Here is a tiny trained network, its code and every weight. The questions are about switching its units off for an input and a class, where a switched-off unit gives its printed mean instead of its output.

import numpy as np


def w(rows, s, z=0):
    codes = np.array(rows[::2]) - 128.0
    scale = np.full(codes.shape[1], s)
    scale[-1] = z or s
    return codes * scale


def f(y):
    return y / 2 * (1 + np.tanh(0.7978845608 * (y + 0.044715 * y**3)))


def log_softmax(a):
    a = a - a.max(-1, keepdims=True)
    return a - np.log(np.exp(a).sum(-1, keepdims=True))


def net(x, mask):
    res = np.array(x, float).reshape(1, 4) / 4 @ E
    y = f(res @ A[0][:, :-1].T + A[0][:, -1])
    res = res + np.where(mask, y, B[0][:, -1]) @ B[0][:, :-1]
    return log_softmax(res[-1] @ U[:, :-1].T + U[:, -1])


A, B = {}, {}
E = w([
[197,192,142,40,91,151,109,49,81],'x0',
[135,127,137,122,137,135,115,153,113],'x1',
[136,94,16,108,136,221,124,114,134],'x2',
[93,155,152,107,58,204,250,209,111],'x3',
],0.014)
A[0] = w([
[163,180,153,69,62,175,150,115,81,64],'n0',
[122,155,210,146,114,77,140,124,138,255],'n1',
[41,84,128,178,138,162,183,181,150,144],'n2',
[185,154,114,106,170,112,80,79,114,135],'n3',
[135,114,7,116,147,192,124,127,130,190],'n4',
[179,176,132,92,138,79,83,80,133,176],'n5',
[93,68,95,191,214,74,77,132,140,211],'n6',
],0.013,0.0083)
B[0] = w([
[67,121,125,187,92,169,147,54,45,212],'n0',
[73,161,252,201,115,22,145,157,124,223],'n1',
[134,200,137,82,201,146,145,181,218,244],'n2',
[241,60,124,100,123,117,95,158,176,195],'n3',
[138,98,32,71,117,222,101,146,143,232],'n4',
[158,87,186,104,165,97,100,49,134,207],'n5',
[9,93,125,189,97,177,120,73,25,251],'n6',
],0.011,0.021)
U = w([
[34,128,170,196,97,108,128,79,47,242],'0',
[52,105,24,130,99,202,113,72,59,119],'1',
[203,118,204,102,170,36,90,83,145,208],'2',
[247,65,50,66,101,138,84,100,163,3],'3',
[105,193,154,153,144,59,148,254,173,95],'4',
[128,146,87,52,195,188,128,181,193,42],'5',
],0.0097,0.0029)

Each question gives the input, the list of numbers given to net, and the class t.
The units are the neurons (one row each of A and B). Each row of codes is followed by its name. A weight is (code - 128) times the scale printed after its matrix; where a second scale follows, it is the last column's (A, B and U).
mask holds one flag per neuron, in row order. A switched-off neuron (its flag False) gives its mean, the last column of its row in B, instead of its output. The means were averaged over made-up inputs and are rounded, as every weight is.
A unit's drop is (log p(t) with every unit on - log p(t) with that unit switched off) / (log p(t) with every unit on - log p(t) with every unit switched off).
The circuit of an input: a set's keep is (log p(t) with only the set's units on - log p(t) with every unit switched off) / (log p(t) with every unit on - log p(t) with every unit switched off). Starting from all 7 units, units are removed one at a time, each time the one whose removal leaves the highest keep (on an exact tie, the one counted first), for as long as the keep stays at least 0.8.
circuit, biggest first: the units of the circuit, biggest drop first
unit that matters most: the unit with the biggest drop
k most important neurons: the k neurons with the biggest drops, biggest first
drop when u is switched off: that unit's drop, to one decimal
input [-7,-8,-8,2], class 4: unit that matters most => n2
input [-4,6,2,-7], class 1: 2 most important neurons => n6, n1
input [-8,4,2,-1], class 1: 2 most important neurons => n6, n1
input [-7,4,1,-5], class 1: 3 most important neurons => n1, n6, n5
input [1,6,-2,-5], class 2: 2 most important neurons => n3, n0
input [-6,1,1,8], class 5: 2 most important neurons => n1, n2
input [4,2,-5,0], class 2: 2 most important neurons => n6, n5
input [-1,3,5,8], class 5: 2 most important neurons => n2, n6
input [2,4,-4,0], class 2: 2 most important neurons => n6, n0
input [1,8,8,-4], class 3: 2 most important neurons => n3, n0
input [-7,3,2,-7], class 1: 2 most important neurons => n1, n6
input [-6,7,2,-1], class 1: 2 most important neurons => n6, n1
input [6,4,0,-6], class 2: 2 most important neurons => n5, n4
input [-4,0,4,2], class 5: circuit, biggest first => n2
input [6,0,2,-7], class 3: 2 most important neurons => n1, n3
input [1,-5,2,-2], class 3: 2 most important neurons => n0, n6
input [4,6,-2,-5], class 2: drop when n3 is switched off => 0.0
input [-8,5,-5,3], class 4: drop when n2 is switched off => 1.2
input [2,8,4,-5], class 3: drop when n3 is switched off => 0.4
input [0,6,-5,1], class 4: drop when n5 is switched off => 0.1
input [-3,-6,0,8], class 4: unit that matters most => n4
